Below is a small trained network, with its code and all its weights. Each question gives an input and a class and asks what happens when units are switched off, that is, made to give their printed mean instead of their output.

import numpy as np


def w(rows, s, z=0):
    codes = np.array(rows[::2]) - 128.0
    scale = np.full(codes.shape[1], s)
    scale[-1] = z or s
    return codes * scale


def f(y):
    return np.maximum(y, 0)


def log_softmax(a):
    a = a - a.max(-1, keepdims=True)
    return a - np.log(np.exp(a).sum(-1, keepdims=True))


def net(x, mask):
    res = np.array(x, float).reshape(1, 4) / 4 @ E
    y = f(res @ A[0][:, :-1].T + A[0][:, -1])
    res = res + np.where(mask, y, B[0][:, -1]) @ B[0][:, :-1]
    return log_softmax(res[-1] @ U[:, :-1].T + U[:, -1])


A, B = {}, {}
E = w([
[97,136,172,135,108,241,197,147,124],'x0',
[33,156,75,171,112,75,210,103,132],'x1',
[83,124,234,72,151,86,149,113,129],'x2',
[110,133,143,125,38,94,116,254,118],'x3',
],0.007)
A[0] = w([
[83,134,99,145,121,99,184,110,121,1],'neuron 0',
[125,124,136,134,91,99,118,218,126,33],'neuron 1',
[70,132,72,140,135,101,175,100,133,157],'neuron 2',
[96,128,162,134,124,252,186,124,128,58],'neuron 3',
[165,122,100,122,154,12,69,86,129,53],'neuron 4',
[148,136,53,149,111,163,116,137,133,30],'neuron 5',
[147,122,116,133,192,156,135,21,135,59],'neuron 6',
[181,125,152,111,149,161,81,126,134,183],'neuron 7',
[140,130,130,130,150,147,124,79,126,38],'neuron 8',
[159,116,28,154,128,183,114,118,126,104],'neuron 9',
[110,121,198,110,138,100,131,116,134,29],'neuron 10',
[104,126,213,110,152,95,137,82,131,128],'neuron 11',
[200,122,168,112,138,162,80,140,123,7],'neuron 12',
],0.02,0.0071)
B[0] = w([
[13,108,99,113,158,150,128,94,164,185],'neuron 0',
[121,144,170,88,58,151,82,172,125,201],'neuron 1',
[161,118,173,185,117,170,107,46,146,238],'neuron 2',
[162,117,14,144,140,93,80,151,146,249],'neuron 3',
[148,116,11,144,144,111,93,155,144,224],'neuron 4',
[79,131,127,77,188,82,156,150,111,181],'neuron 5',
[100,142,165,87,35,153,98,191,111,216],'neuron 6',
[166,127,174,202,104,154,129,41,144,215],'neuron 7',
[75,122,120,70,123,158,105,153,132,153],'neuron 8',
[155,144,196,115,183,74,160,145,114,227],'neuron 9',
[57,133,119,75,192,90,151,145,117,170],'neuron 10',
[169,145,192,126,179,78,166,146,109,210],'neuron 11',
[4,107,91,125,164,148,131,85,165,184],'neuron 12',
],0.027,0.012)
U = w([
[163,123,45,148,138,116,100,146,147,117],'0',
[75,121,153,162,140,175,128,52,163,91],'1',
[113,165,167,78,52,167,100,172,116,126],'2',
[131,162,169,99,199,81,171,134,104,111],'3',
[255,146,160,205,93,164,160,97,100,251],'4',
[130,126,96,113,125,183,195,126,80,95],'5',
],0.01,0.014)

Each question gives the input, the list of numbers given to net, and the class t.
The units are the neurons (one row each of A and B). Each row of codes is followed by its name. A weight is (code - 128) times the scale printed after its matrix; where a second scale follows, it is the last column's (A, B and U).
mask holds one flag per neuron, in row order. A switched-off neuron (its flag False) gives its mean, the last column of its row in B, instead of its output. The means were averaged over made-up inputs and are rounded, as every weight is.
A unit's drop is (log p(t) with every unit on - log p(t) with that unit switched off) / (log p(t) with every unit on - log p(t) with every unit switched off).
most important unit: the unit with the biggest drop
top k neurons: the k neurons with the biggest drops, biggest first
drop of u: that unit's drop, to one decimal
input [3,5,-6,8], class 2: most important unit => neuron 1
input [-5,7,2,-2], class 1: top 2 neurons => (neuron 2; neuron 0)
input [7,-6,8,4], class 3: top 2 neurons => (neuron 11; neuron 10)
input [6,-8,7,6], class 1: top 2 neurons => (neuron 12; neuron 7)
input [2,0,3,-1], class 4: top 2 neurons => (neuron 5; neuron 9)
input [3,-3,-3,-1], class 4: top 2 neurons => (neuron 4; neuron 0)
input [7,-6,6,3], class 0: top 3 neurons => (neuron 3; neuron 9; neuron 2)
input [-1,-7,-2,-7], class 1: top 3 neurons => (neuron 7; neuron 12; neuron 1)
input [3,-2,5,-2], class 3: top 4 neurons => (neuron 2; neuron 11; neuron 10; neuron 4)
input [5,0,-7,7], class 2: top 4 neurons => (neuron 1; neuron 11; neuron 10; neuron 4)
input [-6,7,5,-2], class 1: top 3 neurons => (neuron 2; neuron 3; neuron 0)
input [-6,-8,8,7], class 1: drop of neuron 12 => 2.0
input [5,3,-3,6], class 2: drop of neuron 11 => 0.0
input [-3,-3,-6,-6], class 2: drop of neuron 10 => 0.1
input [7,6,-8,6], class 3: most important unit => neuron 9
